Each row of numbers stands for one thing and depends on some of the facts below. Use the named rows to name the rest.

Facts:
bregri (Θ flegru) (ξ rubus)
pligreflu (Θ mamal)
gikil (Θ siki)
zepi (Θ falido)
tepe (Θ siki) (Σ bedros) (ξ klezopi)
bretum (Θ gofir) (Σ pobirom) (ξ guplek)
tuvok (Θ sasi) (Σ rutre)
britrur (Θ liston) (Σ gobrum)
datre (Θ siki) (Σ suski)
sinok (Θ pago) (ξ demek)
falido (ξ grusti)
grisi (Θ gedim) (ξ fludregros)
fasto (Θ zepi) (Σ fiva)
debi (Θ zepi)
bafam (Θ zepi) (Σ fiva,bazus)
plirek (Θ mamal)
gribras (Θ flegru) (Σ bregri)
lakozas (Θ diste) (ξ segek)
padukles (Θ segek)
zudo (Θ bola) (ξ zigren)
boplon (Θ brebren) (Σ suflun)
vagrir (Θ guklen) (ξ dugrik)
groku (Θ grisi) (Σ tufum) (ξ briski)
gemil (Θ bola)
sinenam (Θ sasi) (Σ vubetil)
grugram (Θ paplin) (ξ tribi)
kastek (Θ klufor) (Σ plorelol) (ξ gemil)
tegun (Θ klufor)
pobirom (Θ gofir) (ξ putrim)
guplek (Θ flatra) (ξ grisi)
nedraku (Θ flegru) (Σ bregri)
mibu (Θ gofir) (Σ bretum)
bedros (Θ siki)
flibrum (Θ flatra)
putrim (Θ sukin) (ξ flegru)
vopi (Θ dogagir) (ξ pago)
trodri (Θ mebrovas)
siki (Θ boke) (ξ zudo)
muplirus (Θ segek) (Σ dela) (ξ sidrun)
peplofli (Θ pligreflu)
liston (Θ skedu)
gaflos (Θ tribi) (ξ kuzo)
zigren (Θ gemil) (Σ zolemu) (ξ gofir)
fliris (ξ loruk)
diste (Θ flatra) (ξ bedros)
bruplaven (Θ mamal) (Σ plirek)
klufor (Θ vupli) (ξ debi)
mestas (Θ mebrovas)
brotrar (Θ boke) (Σ stuskes,kugubro) (ξ sinenam)
doflim (Θ guklen) (ξ kozil)
vodre (Θ pago) (Σ solir)
sipem (Θ grisi)
suski (Θ siki) (ξ nugri)
tribi (Θ skedu)
pofek (Θ flatra) (Σ guplek)
tubrel (Θ grusti) (ξ tufum)
fila (Θ mamal) (Σ plirek,bruplaven)
gribe (Θ segek) (Σ padukles,dela) (ξ rimak)
fludregros (Θ fosofas)
bagren (Θ brisek) (ξ boplon)
brebren (Θ sidrun)
sukin (Θ boke) (ξ bruplaven)
zolemu (Θ gemil) (Σ zigren) (ξ rugel)
dugrik (Θ mebrovas) (Σ sosok) (ξ tustifi)
kogrokan (Θ gemil)
kerom (Θ guklen)
plaros (Θ grisi) (Σ leplos)
trodro (Θ dogagir) (Σ vopi)
numetrir (Θ grusti)
farem (Θ mebrovas) (Σ nuzem,dugrik) (ξ plikubrun)
sasi (Θ gofir) (ξ plirek)
mebra (Θ fosofas)
drufe (Θ grusti) (ξ rutre)
nuse (Θ dogagir) (Σ fifu)
kidrer (Θ pligreflu) (Σ peplofli)
plorelol (Θ klufor) (Σ tegun) (ξ diste)
bruskun (Θ diste)
flezar (Θ diste) (Σ bruskun,lakozas) (ξ boke)
flegru (ξ bavilus)
loruk (Θ gedim)
grurotra (Θ segek) (Σ padukles,muplirus) (ξ zepi)
nugri (Θ sasi) (Σ tuvok,kozil)
dogagir (Θ skedu)
drinal (Θ grisi) (Σ groku) (ξ geklon)
leplos (Θ grisi)
vupastem (Θ stedus)
fiva (Θ zepi)
paplin (Θ plugik) (ξ vagrir)
klezopi (Θ brisek) (ξ sukin)
gobrum (Θ liston)
notrem (Θ stedus)
kuzo (Θ gofir) (ξ gobrum)
kabik (Θ metran) (ξ mebra)
fifu (Θ dogagir)
skare (Θ bola) (Σ groplos,zudo) (ξ plisen)
stuskes (Θ boke) (Σ brotrar) (ξ sinok)
gofir (ξ fimomal)
gibesak (Θ brebren)
tustifi (Θ pligreflu) (ξ tegun)
demek (Θ stedus) (ξ grugram)
bavilus (Θ diste) (ξ skedu)
briski (Θ pago)
flatra (ξ kloge)
mukur (Θ bola) (Σ zudo) (ξ siki)
dela (Θ segek) (ξ gibesak)
boke (ξ brisek)
groplos (Θ bola) (Σ mukur,skare) (ξ guklen)
lofodrem (Θ skedu)
rubus (Θ fosofas) (Σ mebra) (ξ liston)
pago (Θ vupli) (ξ sosok)
nuzem (Θ mebrovas) (Σ trodri)
gedim (ξ drinal)
kloge (Θ fosofas) (Σ dodri)
zadram (Θ sasi)
tufum (Θ grisi) (ξ gedim)
fosofas (Θ metran)
grusti (Θ gedim) (ξ bregri)
sosok (Θ mebrovas)
segek (ξ trodri)
flisi (Θ skedu)
sidrun (ξ trodro)
stedus (Θ fliris)
diden (Θ siki) (ξ klufor)
traklo (Θ siki) (ξ vopi)
vubetil (Θ sasi) (Σ naral)
rutre (Θ sasi)
naral (Θ sasi)
solir (Θ pago) (Σ briski) (ξ stuskes)
bazus (Θ zepi) (Σ fiva)
kozil (Θ sasi) (Σ naral) (ξ flatra)
plisen (Θ flegru) (Σ nedraku) (ξ sasi)
plikubrun (Θ flatra)
klemun (Θ diste) (ξ fasto)
suflun (Θ brebren) (Σ gibesak,boplon) (ξ brebren)
dodri (Θ fosofas) (ξ grurotra)
sare (Θ plugik)
mibris (Θ grusti) (Σ plizer)
rugel (Θ diste) (Σ rimak)
kugubro (Θ boke) (ξ padukles)
guklen (Θ bola) (ξ fiva)
kanotas (Θ falido)
geklon (Θ segek) (Σ gribe) (ξ bretum)
bebrir (Θ grusti) (ξ dodri)
plizer (Θ grusti)
fimomal (Θ fliris) (ξ solir)
flofol (Θ metran) (ξ mukur)
luski (Θ flegru) (Σ bregri)
rimak (Θ diste) (Σ bruskun) (ξ kugubro)
ganim (Θ guklen) (Σ kerom) (ξ gribe)
maflami (Θ siki) (Σ bedros)

Some things and their rows:
[ -3   5  -1  10  10   0   6 -10  -3   4  10 -10   2   4   0  -6   0  -3
  14   6  -1 -11 -14  19  -3   4   4  12 -12  -6  -7   4  16   9  -9   5
  10 -10   9  -2   3  -8]: dodri
[ -8   8   6  -9  11  17   6   4  15 -48  -5   7 -39 -17 -21  16  -5  -1
  -4  21  19  14  -3  -2  25  11  15  20  14  -6 -16 -47 -10   1  48 -15
 -17  15 -13   9  10 -45]: diste
[ -7  -1   8  17   2   8  22 -16  38 -10  18   6 -38 -11  -5 -37   8  35
  10   1  -3  -7   8   5   3  19  29   9  -7   8  -6 -16 -20   0  59  16
  -3   3  -6 -18 -15 -11]: rimak
[  2  -1  11  -3   6   6  14  -2   3   9  -1  -5  13   8   3  -3  12   1
   4  -8   0 -13  -2  -6  -8   5  -5 -12 -13  -4   8  13  -1  -4 -19  -1
  11  11  10  11  10   1]: mukur
[ 15   0  -9  -8 -11  11   0  11   5  -4 -11 -10  -2  24  -4  13   2 -15
 -20  12  -3 -21  -7 -14  12  14 -33 -23  10  -5  -2 -10   9  -6  -8 -14
  12  -2  -3  20   9 -18]: bola
[ 31  22 -19 -20  13  27  -2  38  14  10 -17   4  -3  17  11  10 -32  -6
 -13  16  -5  -1   1 -14   6  16 -13 -22  23  -6  -4 -16   5  -1   6  -1
  -3 -17  -3   4   6 -24]: tribi
[-19 -35  16 -24 -58 -11   3  19   8 -29 -18  30  32   7  10 -27  46  20
 -49 -17  -7 -10  23  -7   5 -15  17 -26  22  46  11  58 -51 -19  -2   4
 -19  13 -10   3 -11  56]: drufe
[-2 -1  5  2  8 -4  6 -4  1  4  3 -1  2 -3  2 -6  2  6  4 -3  0  1  0  1
 -3 -2  3  1 -8 -1  1  6 -2  0 -5  2  1  7  3 -2  3  3]: notrem
[ 13   2  -8  -6 -10   7  -8  10   3 -14 -12  -1  -4  12  -8  10  -4 -13
 -22  14   1  -5  -6  -7  19   8 -10 -11  23   3  -4 -16   7  -4   9 -11
  -1 -13  -8  13   5 -18]: stedus
[-10 -12 -19  29 -31  17 -19 -23 -17 -29  -6  -8   0  10 -25   9  14  -5
  -8  18  14 -18 -28  -3  34  -7  -9  -1   7  -2  -1 -13  19  -8   9 -15
  27 -19  -7  28   1 -15]: fliris
[  1   5  12  -5   1   7  16  -4  -1   7  -1  -8   5  15   9  -2  14  -2
  12  -9  -4 -16  -5   0 -12  16 -13 -13 -18 -11   5   8   2  -4 -21  -7
  12   6  13   5  11  -4]: kerom
[ 13 -17 -29 -18 -25   9 -20  29   3 -39  -3  14   3  21  19   5 -10   2
 -23   8  -2  -7  -6   4  24  -8  -5   2  33  28  -8  19  -1   5  -6  -1
 -13 -25 -16  14 -10  -4]: grisi
[ 10 -11 -24 -12 -22   8 -16  24   1 -27  -7   8   1  18   8   5 -11  -2
 -28  12  -2 -10  -8   3  21  -5  -5  -6  30  23  -7  14  -1   1  -2  -4
  -7 -23 -14  14  -8  -2]: gedim
[ 18  20  29 -42  19 -10  18  29  19   7 -16  10  -4   2  29   8  -5  -8
   0 -19  -4  29  31 -10 -19  22  14  -7   5  -7   2  -7 -17   6  -4   2
 -35  20   5 -18   6  -7]: gibesak
[ 13   1 -10  -4  -7  11 -11  11   2 -14 -14  -2  -2  10  -5  10  -6 -13
 -19  15   1  -8  -7  -8  19   5  -9  -9  21   4  -4 -15   8  -5  11 -12
   1 -14  -9  14   4 -14]: plugik
[ -3 -13 -13  -9 -10  -4  -9   8  -5 -28  15  11   1   6  25   0  -6  14
  10 -18   4   6   0  11   3 -12   6  18  -4  17  -3  29  -6  10 -18   9
  -9  -2  -4   4 -12   6]: numetrir
[  0 -16 -15 -10  -9  -2 -15   9  -6 -22  23   9   0   3  23   2 -10  16
   5 -23   8  13   1   7   3 -18   4  17  -5  18   0  30 -10   9 -11   8
  -5   1  -8   6 -15   9]: mibris
[-21 -34  -6   3 -34 -12 -12 -12 -12 -39  16  11   9   5   6 -10  25  11
 -15 -13   2 -10  -8  16  13 -18   8  11   0  29   2  41 -12   1 -14   2
   0   0  -8  10 -11  23]: tubrel
[ 2  2  8  0 11  2  2 -3 -3  1  5  1 11 -5 -2 -5  4  1  8 -9  2  1 -5  1
 -3 -4  9  3 -4 -3  4 11  0  2 -6  3 -1  7  5  8  4  1]: nuzem
[-12 -15  25  -5 -22 -21   8 -28  -7 -22   9 -13  -8   5  -7  18  41 -16
   6 -23   3  -6  -2 -13  -1  11 -15   2 -30  -7   9  -2  -3  -6 -18 -22
  10  39   3  15   7  -5]: zolemu

Name these rows:
No name comes twice in this set of rows, the named rows included.
[ 11 -15 -17 -25 -32   6 -18  27   5 -46  -9  15  -1  20  19  11  -6  -2
 -27  -4   0   7   1  -3  21  -7  -2  -1  30  26  -5  16  -8   2  -5  -6
 -20 -16 -16  18 -13  -3]	grusti
[ -8 -18 -10  15 -32   3 -15 -17 -12 -32  -9  -9   2  10 -29  10  18 -17
 -26  18   5 -22 -24  -4  29  -4 -13  -5  16   4  -6 -10  11  -7   7 -22
  14 -13  -9  25   1 -11]	paplin
[-27 -13   1  38 -18   2   5 -54  21 -38  23   0 -56 -21 -16 -13  30  35
  29 -14  21  11   5 -15  19   6  25  26 -33  -1   7 -29 -17  -4  69  -3
  11  27 -13   4 -24 -18]	flezar
[ -6 -16  -4  10 -36   1 -13 -11  -6 -32 -13  -6   1   8 -27   6  24 -11
 -34  17   3 -20 -15  -8  30  -1 -11 -13  19   9  -2 -10   5  -9   9 -21
  11  -4 -13  23   3  -4]	flofol
[-34 -18  15  21  10  -1  13 -31  -3 -36  30  -5 -24 -26 -39 -15  17   9
   7  15  11 -10 -24  29  11  -9  17  36 -14   2 -18 -10  -3   1  29  -8
   6  22  -5   1   8 -10]	klemun
[ 15  16   9  -6  30   6  23   2  50   0  19   7 -59 -17  18 -15 -24  33
  25 -13   3  22  25  -9  -7  22  22  17 -16  -2  -6 -34 -20   9  59  13
 -19  20  -9 -24 -14 -27]	rugel
[ 10  15  10 -23 -31  20   2   9   8 -26 -44   3 -13  25  16  43  26 -15
  -1 -19  20  25  24 -57  13  28 -19 -28  -6 -19  21 -34 -11 -18   0 -29
   4  26   4  30   3 -29]	guklen
[  8  15 -34   4  23  27  -4  15  -4   5  12   8   2   9  37   1 -33  25
  38  -9  10  18  -1  11  -4  -9  12  16 -13  -2   1  14   8  13 -11  23
   3 -26   9   0  -9 -11]	loruk
[ 22  29  -5 -57 -22 -14  26  43 -13  62 -63  25  39 -24  33 -39  13  -7
 -26  10 -19  21  37  -3 -36  -5  16 -54  36   7   0   1 -47   0  24  14
 -26  -8   0 -40  -7  45]	rutre
[ -4  11  -3  -3  -5  29   2   8   8 -32 -24  12 -13  -5 -12   8   3   9
 -11  18  18  13   6 -18  21   6  13  -7  20   1  -4 -31 -14 -12  41  -6
  -5   0  -7  11   6 -27]	flatra

Now the same things, written a new way:
Named rows:
[ 29   2   7 -18   3  38  15   1  -4   6 -38 -26  39   5  -2]: fasto
[-36 -36  38  -2 -13 -28 -34  21   6 -13  45  48 -20   1 -12]: groku
[  5   3 -10  -1  13  -5   4   6   5   8   0  -2   0   2  -3]: sidrun
[ -8  -7   7  -7  -5   1   9  -9  16   0  18  14 -15 -37  -6]: muplirus
[ 6  2 -7  3 11 -1  1  4  3  7  1 -2 -2  2 -1]: segek
[ 3  2 -5  4  8 -7  1  5  3  6  1  0 -1  2 -2]: mebrovas
[ 14  28  18  69 -47  18  31 -22  -5  32  38  12  -7 -31  24]: suflun
[  1  -9  12   6   1  -9 -14   9   0  -3  -2  -2   5  -2  -1]: klezopi
[ -6 -17   6   8  11  -9  -8  15   2  18 -14   3  -3   2   8]: sukin
[ 1  3  0  1  4 -4 -4 -4  1 -1  0 -2  2  0  3]: sare
[ 15  16 -31  -5   8  -4   8 -12  14  -4 -13  -4  14 -15 -21]: diste
[ 2  4 -4 -1  4 -2 -3 -2  1 -2 -3 -7  4  1  1]: grugram
[-24  11  -6   0   2 -25   3 -23  14  -4  31  25 -27  -8  -4]: kabik
[-15  15 -23 -11  -3 -10  -1  -2 -27 -13  -4  -1   4  46   2]: mebra
[ -3  -3   9  -6  -3  10  10   0 -10  -8   5  -5  -8  -5  -3]: mibu
[-16 -11   0  -6 -10   6   3  -4  -1   8 -14   7  -6  -6  14]: datre
[ -4   7  -5  11   8 -15  13 -14  23  13  27  19 -23 -19  -2]: falido
[ 15  -4   4   3   2   9 -12  17 -15  -1 -26 -24  26  19   3]: tegun
[  5   0   9   3 -12  19  14  10 -40 -10  -9 -27   8  22   8]: nugri
[-2 -5  1 -4 -8  7  5  3 -2 -3  1  5 -1 -2 -3]: vodre

Rows to name:
No name comes twice in this set of rows, the named rows included.
[-10  -9  -7  -9 -12   6   7   2 -12   9  -4   4   5 -15  15]	stuskes
[-13 -20   5 -21  16 -14 -19  11   7  -5 -14   1   0  -7   0]	putrim
[-10  -1  -4  -1   2  -5  -5  -4  -2   5  -9   0  -1  -2  13]	kugubro
[  3  -1  15  12   3  -7  -3 -12  23   6  16   4 -12 -30   2]	bagren
[  4   5 -39 -43  29   4   4  11  -7  -6 -23 -14  12  25  -6]	brisek
[ -3  -3   6  -1  -4   3  11 -10  17   3  18  15 -14 -33  -6]	kastek
[ -9  30 -32 -55  21   3  25 -29 -14 -13 -22  -3  17  41  -8]	fiva
[-15  -8  -7   2  11  -5   2  -3   6  26 -23   4 -10  -2  25]	siki
[ 30  39  -1  68 -31  21  23  -6 -30  33  -2 -17  15  44  24]	brebren
[  4   3   4   1  17  -4  12   4  -7   1   7 -16 -14   1  -2]	gofir

Now the same things, written a new way:
Known rows:
[ -4   3   8   1 -20   2  -4  12   3   2  -2  -5  -8 -11  -1]: fasto
[ 10  -5  -5  -2 -17  -7  -3  -1 -10  -1   4  -5   7   5   3]: bola
[ 10   2   3  -1   8   1   4 -27   1   3   4   4   0   4   1]: drufe
[  3  -2  -2   0 -15   1  -3   9   2   3   0   0  -1   3  -2]: kidrer
[  6  -1  -9  -2  -7   9  -5  14 -12   0  -8  -2   8  -3 -10]: nugri
[  8  -3  -5  -5  -9   8   0   4 -17  -3 -14  -5  12  -4  -7]: rutre
[  5  -2   0   0 -15   1   1   3  -3   0  -4  -1   4   5  -2]: kanotas
[-28  -4 -22  -8 -14  -5  -9  -9   5 -18  19  11 -19  -1 -18]: geklon
[-4  3 -7  1 16 -3  9  1  1 -1  3  2 -6 -3  7]: sukin
[-6  4 -7  2 21 -6  9 -2 -4  2 -2  3 -3 -5  5]: kugubro
[ 16   6 -14   3  -6   9  -7  27 -13   0  -3   3  12   7 -17]: vubetil
[  5  -3  -8  -3  -7   8  -4  12 -12   0  -9  -3   7  -5  -8]: tuvok
[-12   4   1   5  14   0   2  -3   8  -1  -2   0  -1  -4   7]: gaflos
[-12   6  -2   5  21  -6   2  -9  -1   3  -5   2   2  -6   5]: tustifi
[  4  -2  -1   2 -16   1   1   4   1   1  -4  -1   3   6   1]: plugik
[ -3  -1  -4  -3  13 -12  -3 -11 -10  -3  10  -5   5  -5   9]: guklen
[-21   7  12   8  29  -8  -6   3  -1   3 -11   9  -4  -8  -9]: rimak
[-9  1 -2  4 17 -3 -2 -4  2  2  2  2 -5 -9  5]: grurotra
[  4  -2  11   0 -13   0  -2   7  -4  -2  -9   2   4   7 -11]: plikubrun
[-22   2  -6 -22  26  -9  -8   7 -11   5   9   0  -5   4   8]: skare

Name these rows:
No name comes twice in this set of rows, the named rows included.
[-24  -2  -4  -7  -5  -5  -7  -7   0 -19   6  10 -11   2 -22]	guplek
[-19   1  -5 -20  23  -9  -8   6 -10   4  10   0  -5   3   8]	groplos
[-11   2  -7  -1  25   5   1  -5 -14  -3 -14  -5  10 -16   1]	sasi
[-27  -4 -23 -11  -7   0 -10  -5  -3 -19  12   8 -13  -6 -20]	bretum
[ -2  -1  -2  -3  15 -10  -2 -12 -11  -3   7  -3   5  -6   5]	doflim
[-16   6  -6   6  25  -7  -1  -3   2   7  -2   4  -3 -10   5]	dugrik
[  1  -2   9   0 -12   0  -5  13  -1   1  -5   3  -1   4 -11]	pofek
[ -5   0  -6  -2  17 -11  -5  -6  -8   1  10  -2   0  -8   5]	ganim
[ -2  11 -14   5  28   4  -6  15 -11  -1  -1   5   9  -4 -10]	kozil
[  6   2   0  -1   9   1   0 -20   5   6   9   6  -6   1   1]	groku

